In the rows, zero is written as 128.
Here are made-up things, facts about them, and rows of numbers that follow some of those facts. Name the thing behind each unnamed row.

There are 2 kinds of fact about the things: ψ, φ.
k100 ψ 654; k103 ψ 489; k104 ψ 489
k11 ψ 654; k113 ψ 654; k119 ψ 654
k126 ψ 654; k129 ψ 654; k131 ψ 654
k133 ψ 489; k145 ψ 654; k149 ψ 654
k151 ψ 489; k159 ψ 654; k164 ψ 489
k172 ψ 489; k173 ψ 489; k180 ψ 654
k181 ψ 489; k190 ψ 654; k193 ψ 654
k197 ψ 489; k207 ψ 489; k208 ψ 654
k211 ψ 489; k216 ψ 654; k218 ψ 489
k219 ψ 489; k226 ψ 489; k227 ψ 489
k229 ψ 489; k24 ψ 654; k241 ψ 489
k252 ψ 654; k259 ψ 489; k260 ψ 654
k29 ψ 489; k30 ψ 489; k300 ψ 654
k303 ψ 489; k309 ψ 489; k311 ψ 489
k316 ψ 489; k318 ψ 489; k32 ψ 654
k321 ψ 654; k328 ψ 489; k331 ψ 654
k339 ψ 654; k34 ψ 654; k371 ψ 489
k38 ψ 654; k394 ψ 654; k401 ψ 654
k407 ψ 489; k41 ψ 489; k410 ψ 489
k411 ψ 489; k412 ψ 654; k415 ψ 489
k430 ψ 489; k434 ψ 654; k439 ψ 489
k441 ψ 489; k450 ψ 489; k463 ψ 489
k466 ψ 489; k475 ψ 489; k489 ψ 489
k497 ψ 489; k498 ψ 489; k516 ψ 489
k520 ψ 654; k525 ψ 489; k548 ψ 654
k553 ψ 489; k56 ψ 489; k562 ψ 489
k57 ψ 489; k577 ψ 654; k578 ψ 489
k579 ψ 489; k585 ψ 489; k586 ψ 489
k588 ψ 489; k592 ψ 654; k601 ψ 654
k604 ψ 654; k606 ψ 489; k607 ψ 654
k609 ψ 489; k618 ψ 654; k622 ψ 489
k623 ψ 654; k624 ψ 654; k626 ψ 489
k631 ψ 654; k633 ψ 654; k636 ψ 489
k638 ψ 489; k639 ψ 489; k660 ψ 489
k666 ψ 654; k67 ψ 654; k683 ψ 654
k686 ψ 489; k689 ψ 654; k693 ψ 654
k697 ψ 489; k700 ψ 489; k705 ψ 489
k708 ψ 489; k724 ψ 654; k727 ψ 654
k731 ψ 489; k737 ψ 654; k741 ψ 654
k742 ψ 654; k745 ψ 489; k75 ψ 489
k752 ψ 489; k763 ψ 489; k767 ψ 654
k773 ψ 489; k779 ψ 489; k781 ψ 654
k782 ψ 654; k801 ψ 654; k805 ψ 489
k807 ψ 654; k81 ψ 654; k817 ψ 489
k824 ψ 489; k828 ψ 654; k830 ψ 489
k831 ψ 654; k832 ψ 489; k834 ψ 489
k849 ψ 489; k85 ψ 654; k852 ψ 489
k859 ψ 489; k862 ψ 489; k876 ψ 654
k88 ψ 489; k886 ψ 654; k898 ψ 654
k900 ψ 489; k922 ψ 489; k924 ψ 654
k925 ψ 654; k935 ψ 489; k937 ψ 654
k94 ψ 489; k944 ψ 654; k947 ψ 489
k948 ψ 489; k949 ψ 654; k950 ψ 654
k953 ψ 654; k957 ψ 654; k964 ψ 654
k970 ψ 654; k973 ψ 489; k976 ψ 654
k983 ψ 654; k984 ψ 489; k985 ψ 489
k986 ψ 489; k989 ψ 654; k994 ψ 654
k113 φ k75; k113 φ k805; k126 φ k67
k126 φ k925; k129 φ k898; k159 φ k316
k159 φ k763; k159 φ k104; k173 φ k578
k173 φ k705; k173 φ k984; k173 φ k683
k173 φ k592; k181 φ k562; k181 φ k601
k181 φ k624; k190 φ k579; k190 φ k767
k190 φ k226; k190 φ k463; k197 φ k973
k197 φ k831; k197 φ k623; k211 φ k104
k218 φ k88; k218 φ k145; k218 φ k81
k227 φ k957; k227 φ k131; k24 φ k578
k24 φ k973; k24 φ k149; k24 φ k832
k241 φ k660; k241 φ k586; k241 φ k119
k241 φ k229; k260 φ k683; k260 φ k731
k29 φ k553; k29 φ k900; k29 φ k741
k29 φ k56; k311 φ k489; k311 φ k950
k311 φ k828; k311 φ k689; k311 φ k742
k318 φ k463; k318 φ k193; k318 φ k626
k328 φ k226; k328 φ k11; k34 φ k466
k34 φ k516; k34 φ k693; k34 φ k876
k34 φ k742; k34 φ k731; k34 φ k259
k371 φ k216; k371 φ k151; k371 φ k947
k371 φ k321; k371 φ k989; k371 φ k731
k371 φ k339; k401 φ k81; k401 φ k172
k407 φ k989; k407 φ k133; k41 φ k579
k41 φ k439; k41 φ k773; k411 φ k947
k411 φ k592; k415 φ k957; k415 φ k216
k415 φ k805; k434 φ k852; k434 φ k924
k434 φ k164; k441 φ k88; k441 φ k639
k450 φ k666; k450 φ k607; k450 φ k525
k450 φ k309; k498 φ k986; k498 φ k516
k520 φ k38; k520 φ k660; k520 φ k624
k548 φ k11; k548 φ k773; k548 φ k631
k577 φ k767; k577 φ k300; k577 φ k606
k577 φ k219; k588 φ k922; k588 φ k32
k588 φ k497; k588 φ k430; k604 φ k207
k604 φ k226; k604 φ k832; k609 φ k922
k609 φ k131; k609 φ k164; k618 φ k624
k622 φ k666; k622 φ k953; k622 φ k489
k622 φ k180; k622 φ k970; k633 φ k976
k633 φ k949; k636 φ k660; k636 φ k922
k636 φ k104; k636 φ k592; k636 φ k970
k638 φ k666; k638 φ k57; k638 φ k830
k686 φ k475; k686 φ k394; k686 φ k497
k686 φ k949; k697 φ k626; k708 φ k957
k708 φ k75; k708 φ k331; k708 φ k994
k737 φ k957; k737 φ k475; k737 φ k700
k745 φ k585; k745 φ k466; k752 φ k216
k752 φ k439; k752 φ k624; k779 φ k38
k779 φ k579; k779 φ k207; k779 φ k724
k779 φ k700; k779 φ k741; k781 φ k100
k782 φ k466; k782 φ k321; k782 φ k607
k782 φ k683; k782 φ k831; k782 φ k412
k782 φ k727; k801 φ k38; k801 φ k303
k801 φ k731; k801 φ k85; k807 φ k300
k807 φ k973; k807 φ k172; k824 φ k145
k824 φ k900; k824 φ k828; k824 φ k103
k849 φ k88; k849 φ k607; k859 φ k660
k859 φ k922; k859 φ k834; k859 φ k100
k859 φ k193; k862 φ k953; k862 φ k924
k862 φ k817; k862 φ k208; k935 φ k724
k935 φ k149; k937 φ k562; k937 φ k724
k937 φ k631; k937 φ k639; k937 φ k252
k94 φ k216; k94 φ k30; k94 φ k994
k94 φ k886; k944 φ k976; k944 φ k731
k948 φ k497; k948 φ k626; k964 φ k410
k964 φ k67; k964 φ k164; k983 φ k316
k985 φ k898; k985 φ k172

Known rows:
[133 127 127 121 119 138 135 139 115 143 134 106 127 104 128 125 122 129
 153 134 110 129 139 138 134 149 136 134 129 118 119 131 131 133 136 122
 127 131] : k984
[124 139 125 134 117 122 144 131 120 147 123 130 119 100 137 128 105 134
 167 140  84 126 143 144 140 167 149 134 127 122 120 121 128 119 137 116
 123 115] : k973
[136 138 128 134 142 144 140 116 136 147 121 158 130 125 127 129 114 130
 114 140 161 124 112 110 131 100 135 107 123 140 128 164 126 125 113 141
 120 104] : k592
[110 150 118 172 142 102 153 103 142 135 105 181 103 131 135 137  89 133
 104 138 127 111 115 107 131 137 147 122 118 133 140 138 113  80 124 120
 118 109] : k24
[130 129 137 127 121 133 131 143 111 133 125  96 123 106 136 122 140 127
 149 127 104 129 153 152 126 124 130 126 128 118 119 119 129 140 140 123
 134 143] : k439
[112 133 109 161 128  92 130 142 118 126 135 110 128 119 116 131 114 123
  86 135 125 126 138 145 131 176 124 142 101  98 127 116 118 102 141 109
 142 173] : k779
[117 138 120 149 136 104 134 109 143 113 113 166 113 149 139 133 127 130
 114 124 133 123 117 114 126 111 128 119 124 138 139 129 120 104 114 129
 125 116] : k577
[118 129 116 112 126 120  92 138 127 119 150 113 157 151 127 141 130 128
 115 122 123 134 122 131 132 199 120 160 139 115 133 105 127 121 136 128
 146 146] : k686
[142 128 131 127 142 145 135 118 139 130 116 142 119 130 124 131 129 124
 120 130 145 125 125 111 125  92 124 108 136 149 129 137 128 114 117 134
 117 103] : k321
[136 135 129 132 142 135 136 119 143 130 116 151 118 127 128 129 137 128
 122 134 138 128 129 113 127 110 128 105 128 151 128 139 126 117 114 131
 118 100] : k623
[136 130 111 132 121 119 137 145 117 137 135 107 117 102 128 127 135 127
 134 138 110 131 148 142 133 157 131 130 113 121 117 129 128 119 133 113
 132 141] : k207
[133 134 111 118 123 128 124 147 116 134 133  96 113 112 140 128 143 129
 142 127 100 130 142 137 132 164 132 136 128 124 120 138 127 117 130 119
 133 134] : k463
[123 144  91 164 144  87 138 122 140 103 115 142  83 143 148 136 157 125
  80 119 137 117 127 107 121 121 122 121 105 132 139 149 111  81 107 116
 131 142] : k190
[135 123 131 117 117 138 133 142 117 138 132 101 124 108 126 120 133 129
 154 130 108 129 135 139 131 139 133 134 131 125 120 130 133 140 139 120
 127 132] : k525
[141 128 130 126 141 137 133 122 140 128 121 142 117 132 127 127 147 127
 120 129 142 129 125 113 124  96 123 104 127 154 129 143 129 126 111 134
 120 108] : k180
[112 130 131 135 115 134 137 123 103 147 130 123 139 119 130 128  77 131
 137 129 133 116 110 130 135 146 148 156 133  88 131 142 126 135 148 130
 131 146] : k411
[114 114 129 126 115 115 120 133 127 119 134 108 135 134 114 114 125 129
 133 123 107 130 111 139 128 148 125 151 124 116 129 116 132 134 148 118
 136 151] : k824

Which thing is each row?
No name comes twice in this set of rows, the named rows included.
[108 142 192 144 150 138 125 130 120 134  92 114 130 139 135 112  99 126
 111 121 141 132 154 152 112  42 116  78 147 143 129 128 123 165 123 154
 130 123] | k624
[115 121 131 120 107 127 138 130 109 127 134 106 114 130 141 115 119 134
 155 114 116 117 113 127 125 115 140 156 132 103 138 140 130 153 143 123
 124 151] | k622
[119 131  88 156 115  88 143 139 110 111 132 108  93 118 144 128 143 127
 115 121 109 118 137 135 128 149 130 148  99  99 131 131 118  99 131 104
 137 174] | k328
[ 85 133 183 145 125 116 120 141  98 132 107  79 136 135 135 108  78 129
 130 113 108 126 148 171 118  93 126 125 144  99 131 112 124 176 153 138
 142 165] | k181
[137 133 130 131 142 138 140 117 140 133 114 148 115 125 128 129 126 127
 124 133 134 126 124 111 126 101 131 108 131 152 129 144 126 111 116 131
 115 100] | k831
[118 119 126 112 107 102 132 140 115 133 189 143 140 153 142 143 116 139
 117 114 167 128 137 125 126 161 134 154 119  91 152 105 133 196 105 129
 111 163] | k609
[118 117 128 119 108 114 136 133 110 117 143 108 112 137 145 128 125 131
 153 109 119 122 132 133 123 121 133 151 131 104 138 115 130 155 128 122
 122 153] | k862
[ 90 125 132 131  98  75 112 107 138  92 114 184 158 155 147 139  89 142
 198 129  50 143 140 170 147 171 137 139 135 125 121  64 135 117 121 125
 138 108] | k985
[130 131 128 110 118 124 128 148 119 151 164 121 143 122 127 130 109 137
 126 138 146 135 131 133 137 175 136 132 117 107 127 139 134 166 113 133
 124 142] | k922
[137 122 132 126 143 132 126 124 154 121 118 145 128 136 107 118 156 127
 111 134 138 135 113 116 124 104 117 104 122 166 126 137 132 118 118 131
 124 106] | k145
[115 120 131 126 114 129 134 128 109 127 129 105 119 126 129 131  91 126
 147 117 116 117 118 131 127 134 136 159 141 101 134 123 128 128 147 121
 126 144] | k745
[128 136 138 147 137 147 117  98 139 125 121 170 148 141 131 133 189 128
 103 124 151 116 121 105 115 113 130 140 134 135 146 100 121 119 152 132
 133 121] | k113
[115 127 130 123 109 104 125 124 137 116 118 156 142 124 136 132 107 138
 191 139  61 144 148 163 146 169 138 126 129 134 112  89 137 119 124 122
 132 103] | k172
[135 124 116 116 111 139 126 135 115 133 131 109 135 107 134 118 148 131
 157 133 111 132 132 143 135 129 131 133 119 115 112 142 136 137 135 130
 140 140] | k763
[ 85 144 203 157 149 121 119 121 113 125  87 116 132 159 139 112  73 127
 100 109 144 123 142 150 109  34 116  92 154 126 142 120 117 171 131 157
 134 142] | k618

The same things again, as new rows of numbers:
Some things and their rows:
[145 110 124 135  72 154  49 142  98 102 185 138 103  92 147  94 120 136
 172 113 147  94  86 150 120 137 147 170 167 132 128 143 137 122  60] : k604
[ 80 126 115 112 149  83  84 188 146  92 101 135  78 156 124  96 160  73
 110 115 106  96 148  99  91 121 200 112 136 141 137 131 123 121 120] : k318
[ 97 112 153 136 199  92 138 140 113 118  92 156 142 198 140 104 142  84
  86 100 140 113 146  94 128 125 162 117  85 148 121  95  97 112 158] : k626
[167 154 106 121 137 107 152 114 153 193  94 154 126 180 103 111  88 105
 112 106 132 140 198 110 118 109 139 142  88 135  78 129 108 122 133] : k639
[ 94 116 154 125 180  83 154 144 121 108  93 138 123 160 136 122 147  93
  87 117  94 125 146 100 119 121 144 110  90 112 126 116  99 104 144] : k430
[164 123 162 163 100 159 131  70  91 134 175 139 135 129 159  97 102 125
 157  95 156 112  69 139 166 126 106 173  97 134 102 123 162 125  99] : k741
[127 117  48 147 144  58 121 146 213  80 143 107 116 120 154 126 140 127
 117 171  66 117 156  82  77 138 165 114 140  97 161 118 155 145 110] : k708
[109  87 121 110  78 171  40 143 108  88 173 104  91 105 123  75 149 125
 172 137 179  77  96 185 120 149 143 148 191 151 140 129 135 166  96] : k577
[134  82 154 136 137 171  77 105  73 122 161 142 162 142 136  88 118 114
 147 119 215  83  85 166 156 156 131 151 126 164 120 102 121 156 112] : k767
[ 92 150 119  93 130  84 112 200 145 102  78 130  84  98 112 153 146 100
 144 154  57 121 138 117  83  96 163  79 137  92 160 147 148 107 112] : k636
[133 155  77 104  96 103 118 149 187 145  87 121  81 147 109 127 116 145
 133 117  87 134 192 142  74  96 124 119 151 129 109 148 103 135 157] : k849
[162  78 146 121  97 196 138  93  87 166 125 141 149 136 133 148  91 176
 128 130 151 156 112 182 138 133  51 144 133 142 114 140  80 137 172] : k607
[142 157  62 101 111  96 118 171 175 157 127 134  79 135  90 124 117  94
 113 149 101 129 175  91  92 109 197 145 124 133 128 144 152 124 101] : k181
[117  72 188 108 142 172 141 126  42 123 148 136 126 124 123 119 129  92
 115 153 145 129  66 149 158 147 116 150  86 133 147 123 129 127 131] : k100
[ 96 157 107  91 134  90 121 195 145 122  94 128  70 122  90 140 144  76
 120 166  82 115 144 111  93  95 181 102 119 119 152 146 163 115 122] : k241
[124 167  77 116 139  89 119 167 187 111 133 127 125 122 110 157 141 155
 113 158 104 144 177  99  98 113 153 116 161 128 146 138 140 118 142] : k407
[148 158 116 157 173  96 117 125 128 149 110 170 169 181 125 113 101  94
 122  92 161  98 160  82 136 118 180 116  98 145 102  97 132 122 108] : k579

Which thing is each row?
No name comes twice in this set of rows, the named rows included.
[112 183 106  99 129  82  80 193 166  92 107 146 103  98 104 148 144 155
 158 132  80 130 173 123  91  93 147  94 174  96 130 150 122  94 109] | k173
[168  90 141 144 106 182 106 101  73 164 174 159 150 133 137 107  92 117
 139 114 186 115  91 143 152 154 142 174 119 160 116 124 122 136  89] | k11
[149 115 173 118 131 183 121 102  82 125 161 156 167 106 126 161 115 192
 137 138 159 160  95 167 168 133  59 151 135 131 120 135 100 100 148] | k683
[123  89 152 123 139 182  82  99  86 113 154 125 157 136 117  85 116 138
 153 137 220  91 119 190 166 146  88 148 142 148 104  94 120 169 125] | k300
[170  54 136 163 159 149 158  68  94 114 201 127 175 119 170 121 105 142
 112 154 140 146  76 125 150 171  91 161  93 110 148 101 133 144 118] | k957
[185  97 130 119  85 180 132  89  84 183 181 145 116 131 129 100  87 121
 140 120 152 139 108 152 143 142 126 200 104 143  98 143 120 128  94] | k252
[151 176 124 155 169  91 117 116 136 143 113 169 164 170 130 115 110 107
 135  77 146 106 164  91 136 111 167 122 103 134  89 106 125 104  93] | k207
[ 94 136 153 114 187  93 148 165 115 127  82 148 120 160 104 130 140  75
  99 137 112 125 144  95 130 112 160 100  82 121 136 116 129 113 141] | k834
[159  97 110 104  84 168 118 138  90 149 194 130  91  96 116 127 110 113
 127 176 124 135  82 141 128 136 143 185 124 145 154 150 162 129 101] | k618
[178  84 124 148 150 166 140  80  98 133 200 143 181 122 144 149  90 157
 108 183 158 150  78 126 159 164 100 165 102 140 150 113 152 143 139] | k216
[116  63 188 114 141 169 125 128  40 120 152 149 125 133 136 111 133  88
 112 140 154 119  60 151 158 152 127 150  90 144 148 121 122 132 135] | k193
[143 111 133 108  75 162  45 146 100  99 178 131  97  73 123 102 125 158
 188 120 142 108 113 183 121 119 111 156 188 109 122 147 121 114  65] | k24
[117 174  59 109 128  80  98 178 199  94 137 124 105 105 114 162 142 169
 123 166  90 140 173 102  82 104 165 122 176 120 159 153 149 112 136] | k371

